Here is a tiny trained network, its code and every weight. The questions are about switching its units off for an input and a class, where a switched-off unit gives its printed mean instead of its output.

import numpy as np


def w(rows, s, z=0):
    codes = np.array(rows[::2]) - 128.0
    scale = np.full(codes.shape[1], s)
    scale[-1] = z or s
    return codes * scale


def f(y):
    return y / 2 * (1 + np.tanh(0.7978845608 * (y + 0.044715 * y**3)))


def log_softmax(a):
    a = a - a.max(-1, keepdims=True)
    return a - np.log(np.exp(a).sum(-1, keepdims=True))


def net(x, mask):
    res = np.array(x, float).reshape(1, 6) / 4 @ E
    y = f(res @ A[0][:, :-1].T + A[0][:, -1])
    res = res + np.where(mask, y, B[0][:, -1]) @ B[0][:, :-1]
    return log_softmax(res[-1] @ U[:, :-1].T + U[:, -1])


A, B = {}, {}
E = w([
[127,127,120],'x0',
[43,53,188],'x1',
[127,126,125],'x2',
[229,108,246],'x3',
[125,127,129],'x4',
[63,254,197],'x5',
],0.0066)
A[0] = w([
[43,136,50,43],'N1',
[33,14,174,153],'N2',
[28,112,31,93],'N3',
[204,174,76,92],'N4',
[222,190,67,253],'N5',
[103,19,112,85],'N6',
[84,189,166,60],'N7',
[58,196,174,91],'N8',
[206,73,26,81],'N9',
[156,57,86,44],'N10',
[129,90,189,68],'N11',
[162,44,86,10],'N12',
[189,124,200,42],'N13',
[193,127,199,107],'N14',
[88,78,167,158],'N15',
[103,254,192,86],'N16',
[196,189,67,148],'N17',
[196,94,245,73],'N18',
[74,125,60,33],'N19',
[82,159,177,63],'N20',
[213,121,194,131],'N21',
[73,216,157,94],'N22',
],0.0093,0.0061)
B[0] = w([
[146,179,96,161],'N1',
[135,226,209,223],'N2',
[144,208,80,193],'N3',
[129,205,193,157],'N4',
[75,149,192,253],'N5',
[173,162,157,159],'N6',
[221,122,111,156],'N7',
[219,106,142,191],'N8',
[181,137,160,178],'N9',
[255,81,125,138],'N10',
[148,223,116,136],'N11',
[220,107,114,139],'N12',
[135,185,44,148],'N13',
[86,153,38,174],'N14',
[99,202,166,172],'N15',
[204,66,102,216],'N16',
[87,181,185,185],'N17',
[104,202,19,194],'N18',
[175,184,97,136],'N19',
[173,155,127,146],'N20',
[101,152,96,192],'N21',
[232,95,128,192],'N22',
],0.0079,0.0069)
U = w([
[123,189,8,57],'0',
[236,98,143,63],'1',
[108,124,149,252],'2',
[105,126,141,245],'3',
[106,127,148,227],'4',
[110,180,222,26],'5',
[57,2,108,78],'6',
[75,2,56,39],'7',
],0.013,0.011)

Each question gives the input, the list of numbers given to net, and the class t.
The units are the neurons (one row each of A and B). Each row of codes is followed by its name. A weight is (code - 128) times the scale printed after its matrix; where a second scale follows, it is the last column's (A, B and U).
mask holds one flag per neuron, in row order. A switched-off neuron (its flag False) gives its mean, the last column of its row in B, instead of its output. The means were averaged over made-up inputs and are rounded, as every weight is.
A unit's drop is (log p(t) with every unit on - log p(t) with that unit switched off) / (log p(t) with every unit on - log p(t) with every unit switched off).
The circuit of an input: a set's keep is (log p(t) with only the set's units on - log p(t) with every unit switched off) / (log p(t) with every unit on - log p(t) with every unit switched off). Starting from the 12 units with the biggest drops (on a tie, the unit counted first), units are removed one at a time, each time the one whose removal leaves the highest keep (on an exact tie, the one counted first), for as long as the keep stays at least 0.8.
circuit, biggest first: the units of the circuit, biggest drop first
most important unit: the unit with the biggest drop
top k neurons: the k neurons with the biggest drops, biggest first
drop of u: that unit's drop, to one decimal
input [8,-8,-5,-6,7,0], class 3: most important unit => N5
input [-6,-8,-3,-6,7,1], class 5: circuit, biggest first => N5; N17
input [-7,2,4,-7,-4,-8], class 1: circuit, biggest first => N10; N9
input [-6,-4,-2,7,4,3], class 0: circuit, biggest first => N18; N14
input [1,-5,-2,-1,1,5], class 1: circuit, biggest first => N16; N22
input [-6,5,-3,6,-3,7], class 1: circuit, biggest first => N16; N8
input [1,8,-8,-8,-5,5], class 0: top 2 neurons => N3; N1
input [-2,-4,3,-7,-3,-8], class 1: circuit, biggest first => N9; N10
input [-4,-8,3,8,2,-4], class 0: top 4 neurons => N18; N14; N13; N21
input [2,6,7,-8,-4,1], class 0: top 4 neurons => N3; N1; N5; N19
input [-1,-8,7,1,0,8], class 1: top 2 neurons => N16; N22
input [8,-8,8,1,2,-5], class 2: top 2 neurons => N2; N15
input [2,8,7,-3,1,-7], class 5: top 2 neurons => N2; N15
input [-7,5,-5,-7,-6,0], class 0: circuit, biggest first => N3
input [3,6,-3,-4,3,-8], class 1: top 2 neurons => N10; N12
input [-2,-4,-3,6,-5,-2], class 0: top 2 neurons => N18; N14
input [0,-7,-1,-1,-4,-3], class 5: drop of N4 => 0.2
input [2,-8,-5,5,5,2], class 5: drop of N17 => 0.6
input [4,-5,-6,1,-2,6], class 1: drop of N8 => 0.1
input [4,6,-4,-8,-4,-4], class 0: most important unit => N3
